Each new row is followed by what is left of it after taking away its nearest point in the smallest flat space through zero that holds the rows named last above it.
migel:
-0.020 1.560 1.723 0.770 3.672 2.235 0.887 0.673 -0.486 -1.663 -1.685
 1.979 2.185 1.546 0.874 1.666 0.645 4.467 1.580 1.109 2.805 1.359 0.671
 -1.774 -1.299 0.649 1.767 0.877 -0.369 5.358 -0.126 -0.735

-1.903 0.223 3.243 2.364 1.423 -0.152 0.833 4.713 -1.965 -3.231 -0.589
 -2.380 1.515 3.356 0.880 -1.315 -0.759 0.455 -1.818 0.814 1.458 3.731
 1.550 -0.680 -1.075 -2.590 2.633 1.939 2.679 5.818 -2.817 -1.613

-0.102 -0.751 -1.320 1.487 -2.498 -2.135 0.974 -1.278 0.799 2.085 0.212
 -1.130 -0.705 -2.657 1.553 -0.714 -1.328 -3.179 -2.562 -1.972 -1.775
 -1.058 -1.151 1.077 0.893 -0.321 -0.164 0.383 -0.452 -3.288 -0.353
 2.048
New rows:
-1.214 0.748 0.977 -1.162 -2.573 0.780 -3.372 -1.179 -1.352 0.773 -0.150
 -0.012 -1.348 0.166 1.602 1.031 -0.931 0.768 -0.338 -1.486 1.316 1.764
 -0.484 2.000 -1.655 2.932 -0.644 -1.389 -0.315 -5.191 0.421 1.918 : -1.636 1.044 1.929 -0.433 -1.718 1.048 -2.980 -0.098 -1.827 -0.127
 -0.575 -0.223 -0.655 1.043 2.031 1.014 -1.045 1.524 -0.573 -1.206 2.056
 2.769 -0.083 1.582 -2.081 2.473 0.242 -0.789 0.176 -3.114 -0.231 1.537
0.777 0.243 1.109 3.612 3.340 -0.101 -0.001 0.984 -0.387 0.844 -1.299
 0.307 2.285 -0.567 3.530 0.456 -0.467 3.369 0.273 -0.419 2.133 0.822
 0.401 -0.538 0.653 0.824 2.241 0.656 -0.600 2.715 -1.533 1.112 : 1.034 -0.846 0.106 1.278 1.346 -0.699 -1.899 0.995 -0.397 1.111 0.428
 -0.716 0.364 -0.214 1.136 -0.665 0.037 1.164 0.901 0.014 0.465 -0.044
 0.545 0.538 1.394 0.584 0.225 -0.799 -0.001 -0.793 -0.869 0.259
-3.448 -2.998 -0.919 2.726 2.621 1.880 2.304 0.790 -1.723 -3.523 -2.208
 -2.093 -0.434 2.167 3.054 -0.363 -0.029 -1.486 -0.017 -0.321 1.616
 1.376 -0.079 0.014 -0.635 0.254 0.270 0.639 0.634 2.003 2.782 1.287 : -2.801 -3.293 -2.030 1.224 1.892 1.972 1.430 -0.479 -1.222 -2.697 -1.573
 -1.558 -1.349 1.534 1.970 -0.213 0.470 -1.918 0.954 -0.245 0.895 0.132
 -0.384 0.408 -0.198 0.989 -1.058 -0.381 0.050 -0.374 3.839 1.324

Datar:
2.008 1.175 -1.127 -0.573 -0.960 0.662 -1.507 -0.178 -0.439 -1.013 0.814
 -0.896 1.859 -0.329 -1.327 -1.266 2.347 0.249 -0.623 0.046 0.170 -0.382
 -2.432 -3.670 0.735 -0.938 2.114 -0.615 -0.631 -2.434 -0.676 1.849

1.273 2.209 -0.461 1.144 -0.156 2.271 -3.079 1.012 0.469 -1.403 -1.379
 -0.825 2.581 -0.197 0.109 -0.184 3.991 1.008 -1.903 -0.011 1.590 -1.961
 -2.625 -5.012 0.567 -2.760 1.250 -2.157 -0.769 -3.400 0.239 2.083
New rows:
-1.067 1.170 -1.140 -1.573 1.426 -1.455 1.107 1.547 -0.632 1.041 0.115
 0.120 -0.853 -2.072 0.734 1.002 -2.737 -0.493 2.888 0.826 -1.406 0.349
 1.246 2.344 0.985 0.387 -0.683 1.113 0.826 1.746 0.005 -2.184 : -0.260 2.196 -1.497 -1.233 1.212 -0.488 -0.303 1.901 -0.525 0.346 -0.275
 -0.337 0.425 -2.200 0.561 0.728 -0.846 -0.071 2.067 0.829 -0.777 -0.455
 -0.141 -0.147 1.319 -0.810 0.132 0.197 0.433 0.065 -0.014 -1.096
3.621 1.169 -0.821 -0.947 -0.436 0.968 -1.598 -0.584 0.333 0.430 -2.354
 -1.360 2.214 -1.443 0.446 -0.080 -0.084 0.081 -2.529 4.726 1.935 -2.406
 -0.308 -0.478 0.499 0.321 -0.207 -1.196 -2.248 -0.657 -0.687 1.210 : 3.099 0.349 -0.617 -1.328 -0.345 0.145 -0.460 -0.933 0.184 0.961 -1.900
 -1.037 1.238 -1.362 0.457 0.032 -1.574 -0.283 -1.837 4.728 1.370 -1.702
 0.705 1.420 0.272 1.326 -0.725 -0.415 -1.954 0.629 -0.746 0.409

fegu, 5 rows:
0.410 -0.386 -0.243 -4.650 -4.681 0.496 -1.599 1.959 -0.259 -3.089
 -1.906 0.798 -0.969 1.459 -3.628 -1.392 -2.186 1.915 -2.587 -0.390
 3.190 2.373 -0.720 -0.881 -0.859 -1.143 -2.931 -1.859 1.562 -4.609
 -1.117 0.586

0.893 -0.591 -0.541 -1.578 -1.805 0.031 0.808 -0.131 1.955 -2.924 -1.060
 1.962 -0.604 1.623 0.789 -0.080 -1.250 1.518 -1.042 0.837 0.566 1.188
 -0.272 0.378 1.295 0.200 -0.858 -2.073 -1.609 -1.900 -0.450 -0.689

-0.253 0.026 -0.459 -1.745 -1.707 1.116 0.419 0.883 1.603 -2.306 -1.646
 1.192 -0.847 2.613 -0.694 -0.846 -0.662 0.457 -1.595 1.239 0.516 1.921
 -0.693 0.161 1.085 -0.542 -1.936 -2.195 -0.098 -1.550 -0.521 0.496

0.641 -0.405 -0.244 -3.708 -4.247 0.269 -2.748 1.797 -0.814 -3.120
 -1.685 -0.259 -0.626 1.109 -2.084 -1.294 -2.339 2.000 -3.878 0.965
 1.729 2.173 -0.690 -1.135 -1.427 -1.783 -1.823 -2.219 2.237 -2.587
 -1.161 -0.507

2.442 -1.394 -1.802 1.791 -3.417 -0.668 0.703 -0.936 1.805 -1.703 -0.921
 3.273 1.252 -1.005 2.745 -0.790 -0.863 6.614 -0.168 0.939 -1.718 -1.390
 2.253 2.086 3.301 2.592 2.304 -1.207 -4.783 -2.977 -0.575 -0.435
New rows:
-0.196 0.456 -0.416 -1.189 1.744 1.897 -1.075 -0.533 -0.231 -1.525 0.715
 0.353 -0.171 -2.845 0.882 0.863 -0.111 1.108 1.130 4.151 0.658 -0.156
 -0.543 -1.443 -1.058 1.297 0.745 -1.723 -1.536 1.172 -0.150 -3.115 : -1.059 0.870 -0.501 -1.174 1.453 2.739 -0.753 0.233 -0.434 -0.443 0.284
 0.438 -0.180 -2.548 -1.065 0.096 0.654 0.955 1.849 3.445 1.145 -0.071
 -0.404 -1.200 -0.680 1.546 -0.153 -1.147 -1.164 0.122 -0.144 -1.351
0.775 0.313 -0.785 0.890 -2.331 1.236 -1.510 0.392 1.974 -0.961 -1.895
 -0.960 -0.422 -0.377 1.113 -1.593 -0.536 -2.150 -1.403 4.212 -0.571
 0.889 -0.465 1.770 2.313 -0.109 -1.246 3.971 -0.996 -0.619 2.146 -1.859 : 0.901 0.239 -0.364 0.417 -1.899 0.594 -1.382 0.094 1.314 -0.307 -1.148
 -1.145 -0.425 -1.417 0.401 -1.033 -0.561 -2.754 -0.250 2.723 0.548
 0.376 -0.456 1.446 1.522 0.132 -1.205 5.089 -0.861 -1.095 2.362 -1.913

Mifu (5 x 32):
0.935 -0.192 1.330 -0.859 -1.137 0.537 -1.433 -1.818 -0.591 -2.845 0.958
 -1.932 0.689 -0.800 -0.574 1.461 1.365 -2.154 -3.086 2.532 1.041 1.263
 -0.999 0.780 -0.440 -2.639 -0.870 1.196 -2.122 -2.310 -2.762 1.305

-1.818 -1.315 2.218 -1.600 0.081 1.724 1.736 -0.562 -1.927 -1.506 -0.485
 -2.013 -0.184 0.760 1.775 1.570 -1.072 -1.571 -0.886 1.108 -1.312 0.580
 -0.812 -1.251 -1.628 -0.804 -0.918 -1.231 -1.472 -0.984 -1.009 1.197

-0.081 -1.169 0.741 -0.994 -1.501 0.797 -0.151 -0.219 0.378 -2.012 2.005
 -1.848 0.303 1.127 0.099 0.936 1.057 -1.102 -1.085 3.476 0.513 0.159
 0.566 0.307 -0.545 0.335 -0.120 -0.333 -1.826 -0.305 -1.116 2.276

-0.861 -0.841 3.738 -1.307 -0.412 0.773 -0.697 -2.756 -2.230 -4.022
 0.207 -3.123 0.478 -1.180 1.071 2.946 0.801 -3.431 -4.055 2.440 0.508
 1.713 -2.269 -0.287 -1.484 -3.251 -1.109 1.052 -3.566 -3.044 -3.672
 1.818

1.603 -1.128 1.455 -2.876 -2.524 2.030 -0.287 -1.834 -1.677 -4.080 1.750
 -3.604 1.367 1.147 1.077 2.153 0.364 -1.898 -3.269 5.652 -0.636 2.581
 -0.501 -0.446 -0.967 -2.524 -2.595 0.078 -2.752 -2.021 -2.299 2.138
New rows:
0.805 0.153 3.059 1.081 1.097 1.013 0.508 -2.130 1.576 0.140 -0.991
 -1.900 0.310 0.250 2.923 -0.726 -0.005 0.478 0.412 -0.573 0.044 1.097
 0.125 -0.787 -0.287 -1.410 -0.906 -4.337 1.264 -0.554 -1.791 -0.950 : 1.357 0.351 2.364 1.673 0.717 0.336 -0.321 -1.863 2.694 0.296 -0.129
 -1.469 0.384 0.212 2.136 -1.166 0.891 0.841 0.599 -0.172 0.922 0.681
 0.696 -0.093 0.279 -0.697 -0.286 -3.890 1.336 -0.082 -1.642 -0.723
-1.509 0.050 0.754 1.500 -0.159 1.269 -4.092 -1.028 0.603 -1.727 2.765
 0.249 -0.637 2.456 -5.100 2.093 2.321 0.659 0.085 0.786 0.107 1.038
 1.148 2.529 0.144 1.866 0.728 -0.722 0.209 3.320 2.722 -0.415 : -1.909 0.256 1.462 0.819 0.728 2.109 -3.032 -1.563 -1.261 -1.518 0.849
 0.105 -0.701 2.016 -4.142 2.484 0.732 0.360 -0.178 -0.742 -1.311 1.855
 0.010 1.525 -0.472 0.215 -0.396 -1.088 0.660 2.408 2.616 -1.555

Mal (2 x 32):
0.662 0.219 1.503 -0.488 -2.933 -0.543 -1.397 -1.827 0.269 -0.951 -1.146
 1.441 -0.078 2.105 0.385 -0.365 -1.235 -2.647 -1.502 -1.003 1.513
 -1.127 2.034 -2.370 0.527 -1.942 -0.086 2.360 -1.107 -0.713 1.349 1.805

-0.442 -0.908 1.677 0.392 -0.301 -0.057 0.019 -0.534 0.242 0.541 -0.924
 -1.428 -2.716 -0.965 -0.417 1.861 0.414 2.230 -0.832 0.511 1.068 0.597
 -0.973 0.277 2.000 0.112 1.430 0.459 -2.304 -2.005 -0.840 0.462
New rows:
0.107 -1.457 -0.567 0.891 2.624 1.116 1.653 -2.033 -1.407 -0.922 4.692
 -0.917 2.011 1.771 -1.970 -2.058 -0.194 0.481 -0.107 -1.353 -2.052
 -0.011 1.078 2.045 -0.596 1.840 -0.071 0.157 1.781 1.891 -0.058 -0.944 : 0.110 -1.892 0.975 0.926 1.316 0.873 1.123 -3.046 -1.164 -0.981 3.719
 -1.176 0.426 2.034 -2.060 -1.134 -0.435 0.733 -1.165 -1.449 -0.855
 -0.106 1.309 1.286 0.753 1.152 0.714 1.334 0.033 0.467 -0.016 0.020
0.647 2.587 0.472 2.226 3.235 0.439 -1.198 0.276 0.614 -1.993 -1.091
 0.616 -0.782 0.205 -1.163 1.094 1.838 0.546 1.496 -2.592 0.747 0.985
 -3.333 -2.048 1.049 1.286 2.898 -3.320 1.959 -0.362 -1.508 -4.461 : 0.993 2.773 1.005 1.965 1.915 0.195 -1.842 -0.514 0.715 -2.481 -1.531
 1.413 -0.563 1.264 -0.947 0.751 1.231 -0.881 0.884 -3.101 1.342 0.411
 -2.306 -3.164 1.103 0.383 2.724 -2.278 1.667 -0.501 -0.809 -3.675

bop, 2 rows:
1.683 -1.841 1.035 2.786 1.030 1.089 -1.395 3.920 -3.328 2.200 4.188
 -0.412 0.643 0.730 -1.193 1.107 0.343 0.367 1.028 -0.222 -0.754 -0.169
 2.390 -0.891 -3.721 2.195 0.948 0.482 3.197 1.177 -5.256 1.764

1.280 -1.387 0.957 1.210 -0.119 0.106 0.228 -0.522 0.632 -0.223 1.315
 0.178 -0.996 1.805 -1.676 0.315 1.329 -0.847 1.084 0.278 -0.018 -0.584
 0.390 -0.106 -1.585 1.524 0.986 0.427 -2.092 0.839 -2.965 1.142
New rows:
0.574 -0.637 2.107 -1.272 0.084 0.975 0.057 3.381 -0.042 2.314 0.555
 0.761 -0.084 -0.490 0.103 3.250 2.595 1.822 0.777 0.054 -1.541 -0.059
 0.907 -3.075 -0.905 1.802 2.563 -2.441 1.368 -0.649 -2.892 -0.016 : -0.126 0.130 1.681 -2.456 -0.369 0.502 0.672 1.656 1.428 1.348 -1.238
 0.946 -0.391 -0.760 0.579 2.775 2.481 1.639 0.357 0.158 -1.212 -0.001
 -0.126 -2.689 0.677 0.885 2.176 -2.640 -0.084 -1.140 -0.677 -0.755
-1.012 -1.898 -0.189 0.003 -0.023 1.363 -0.690 0.318 0.534 -0.442 -0.425
 -1.136 -1.912 4.347 -2.421 -0.690 -1.691 -0.872 1.902 1.507 1.046
 -2.259 -3.023 -0.734 -0.211 1.280 1.826 -0.806 -3.418 -0.137 -3.070
 2.107 : -2.084 -0.740 -1.035 -0.775 0.310 1.461 -1.215 1.662 -0.814 0.236 -1.042
 -1.412 -0.693 2.512 -0.818 -0.817 -3.081 0.129 0.916 1.158 0.917 -1.652
 -2.980 -0.793 0.794 0.041 0.932 -1.179 -0.495 -0.825 -0.854 1.202
-0.627 0.868 -1.456 -1.261 2.857 0.012 0.517 -2.467 1.284 -0.132 -2.445
 1.951 2.914 -0.316 0.494 -1.139 -3.348 -0.549 -0.714 -1.590 0.499
 -1.390 -0.098 1.701 4.316 -3.260 -0.170 -1.212 0.438 0.125 2.139 -0.397 : 0.650 -0.522 -0.577 0.353 3.142 0.441 0.168 -1.422 0.501 0.493 -0.297
 1.909 2.584 0.927 -0.835 -0.589 -2.499 -0.891 0.233 -1.512 0.233 -1.769
 0.929 1.340 2.178 -1.674 0.695 -0.813 0.372 0.987 -1.281 0.832
